Below are the code and all the weights of a small trained network. Each question names an input and a target symbol and asks about switching units off, where a switched-off unit gives its printed mean instead of its output.

import numpy as np


def w(rows, s, z=0):
    codes = np.array(rows[::2]) - 128.0
    scale = np.full(codes.shape[1], s)
    scale[-1] = z or s
    return codes * scale


def f(y):
    return y / 2 * (1 + np.tanh(0.7978845608 * (y + 0.044715 * y**3)))


def softmax(a):
    e = np.exp(a - a.max(-1, keepdims=True))
    return e / e.sum(-1, keepdims=True)


def log_softmax(a):
    a = a - a.max(-1, keepdims=True)
    return a - np.log(np.exp(a).sum(-1, keepdims=True))


def net(x, mask):
    ids = ['ΔΞΠΣΦΨαβγεζθμτ'.index(c) for c in x.split()]
    T = len(ids)
    res = E[ids] + P[:T]
    q, k, v = (res @ M[0].T for M in (Q, K, V))
    z = softmax(np.where(np.tri(T) > 0, q @ k.T / 2**0.5, -1e9)) @ v
    res = res + np.where(mask[0], z, O[0][:, -1]) @ O[0][:, :-1]
    y = f(res @ A[0][:, :-1].T + A[0][:, -1])
    res = res + np.where(mask[1:9], y, B[0][:, -1]) @ B[0][:, :-1]
    return log_softmax(res[-1] @ U[:, :-1].T + U[:, -1])


Q, K, V, O, A, B = {}, {}, {}, {}, {}, {}
E = w([
[185,185,136,74,157,90,95],'Δ',
[93,182,158,138,38,38,150],'Ξ',
[181,233,99,62,93,158,152],'Π',
[134,135,188,141,169,4,56],'Σ',
[229,239,65,35,140,200,121],'Φ',
[177,201,151,75,118,120,138],'Ψ',
[207,220,75,62,166,153,75],'α',
[207,159,155,68,208,84,50],'β',
[155,176,115,127,197,27,19],'γ',
[111,184,112,151,127,30,86],'ε',
[72,54,144,126,152,129,139],'ζ',
[148,210,123,75,66,133,165],'θ',
[89,229,91,146,30,89,158],'μ',
[149,187,157,91,84,93,147],'τ',
],0.0046)
P = w([
[111,212,212,98,108,107,100],'0',
[130,215,66,38,139,65,98],'1',
[139,204,61,37,126,63,92],'2',
[155,198,61,40,145,53,84],'3',
[241,196,108,131,155,36,188],'4',
[253,189,105,93,137,54,190],'5',
],0.0032)
Q[0] = w([
[205,209,95,145,90,93,100],'h0',
[167,97,190,252,107,231,112],'h0',
],0.043)
K[0] = w([
[38,90,89,211,186,234,69],'h0',
[148,196,5,115,126,44,82],'h0',
],0.03)
V[0] = w([
[251,176,84,61,174,220,129],'h0',
[134,82,161,149,252,43,39],'h0',
],0.026)
O[0] = w([
[3,131,78,10,148,81,192,91],'h0',
[124,32,185,25,34,142,15,1],'h0',
],0.012,0.00073)
A[0] = w([
[69,62,137,139,124,212,79,105],'n0',
[69,59,94,104,148,172,148,18],'n1',
[189,253,166,120,98,86,98,170],'n2',
[106,253,182,63,105,98,39,230],'n3',
[174,128,132,150,91,118,79,117],'n4',
[28,187,168,41,108,141,38,115],'n5',
[83,90,109,179,180,174,177,3],'n6',
[156,135,123,192,131,174,114,91],'n7',
],0.015,0.0044)
B[0] = w([
[41,164,155,125,49,41,60,178],'n0',
[3,61,166,184,91,176,94,173],'n1',
[69,161,187,173,180,85,32,248],'n2',
[95,48,155,81,80,65,220,240],'n3',
[139,165,46,175,103,227,180,234],'n4',
[214,188,110,120,211,197,84,253],'n5',
[211,58,18,150,87,93,82,181],'n6',
[180,79,176,53,73,104,212,210],'n7',
],0.017)
U = w([
[225,55,127,81,144,158,219,188],'Δ',
[173,223,169,175,178,170,137,172],'Ξ',
[165,85,63,114,103,93,194,144],'Π',
[87,183,116,173,99,152,63,16],'Σ',
[93,69,108,169,147,175,77,92],'Φ',
[55,243,115,57,144,52,254,253],'Ψ',
[71,179,141,127,189,192,150,114],'α',
[109,65,181,101,123,127,56,54],'β',
[193,182,86,79,109,134,132,87],'γ',
[17,14,207,116,41,74,174,90],'ε',
[157,52,125,159,88,161,130,142],'ζ',
[165,205,74,183,190,133,84,160],'θ',
[177,51,162,135,120,69,86,92],'μ',
[13,219,164,148,182,64,88,146],'τ',
],0.0047,0.0038)

Each question gives the input, a string of symbols that net reads in full, and the target symbol t.
The units are the heads (2 rows each of Q, K, V and O) and the neurons (one row each of A and B). Each row of codes is followed by its name. A weight is (code - 128) times the scale printed after its matrix; where a second scale follows, it is the last column's (O, A, B and U).
mask holds one flag per unit, heads first, then neurons. A switched-off unit (its flag False) gives its mean, the last column of its rows in O or B, instead of its output. The means were averaged over made-up inputs and are rounded, as every weight is.
A unit's drop is (log p(t) with every unit on - log p(t) with that unit switched off) / (log p(t) with every unit on - log p(t) with every unit switched off).
The circuit of an input: a set's keep is (log p(t) with only the set's units on - log p(t) with every unit switched off) / (log p(t) with every unit on - log p(t) with every unit switched off). Starting from all 9 units, units are removed one at a time, each time the one whose removal leaves the highest keep (on an exact tie, the one counted first), for as long as the keep stays at least 0.8.
circuit, biggest first: the units of the circuit, biggest drop first
unit that matters most: the unit with the biggest drop
k most important neurons: the k neurons with the biggest drops, biggest first
drop when u is switched off: that unit's drop, to one decimal
input Ξ Φ θ μ Φ, target Ξ: circuit, biggest first	n2, h0, n3, n7
input Ξ Ψ Ξ, target Ξ: circuit, biggest first	h0, n2, n3, n7
input μ Ξ Ψ θ Ψ β, target μ: 4 most important neurons	n7, n2, n5, n4
input Φ γ Ψ, target Φ: 4 most important neurons	n1, n5, n6, n7
input Φ Π θ Π γ, target Φ: unit that matters most	n1
input α Φ Ξ Δ, target α: 2 most important neurons	n5, n1
input Ξ τ θ ε, target Ξ: circuit, biggest first	h0, n2, n3, n7
input Ξ Ξ Π γ γ τ, target Ξ: circuit, biggest first	n2, h0, n3, n7
input Ξ Π Π, target Ξ: 2 most important neurons	n2, n3
input Ψ Φ Σ Ξ Ξ, target Ψ: 2 most important neurons	n2, n5
input Φ γ Δ, target Φ: 3 most important neurons	n1, n5, n6
input β Φ μ μ γ, target β: 4 most important neurons	n5, n3, n0, n1
input μ Ξ Ψ μ γ α, target μ: 4 most important neurons	n7, n2, n5, n4
input Σ Φ γ μ Ξ, target Σ: 2 most important neurons	n4, n5
input τ Π Ξ Φ Ψ, target τ: unit that matters most	n5
input ε Ξ τ, target ε: 3 most important neurons	n5, n3, n0
input Δ θ Ψ ε τ, target Δ: 2 most important neurons	n2, n5
input Δ Δ γ Ψ, target Δ: 3 most important neurons	n5, n2, n3
input Π Σ Ξ Σ, target Π: circuit, biggest first	h0, n6
input ζ τ Ψ Φ, target ε: circuit, biggest first	n5
input θ γ Φ, target θ: circuit, biggest first	h0, n3
input Σ μ Φ, target Σ: circuit, biggest first	n0, n4, h0
input Ξ Π Π β Ψ, target Ξ: circuit, biggest first	h0, n2, n3, n7
input Ξ Ψ τ Ξ β ε, target Ξ: drop when n3 is switched off	1.0
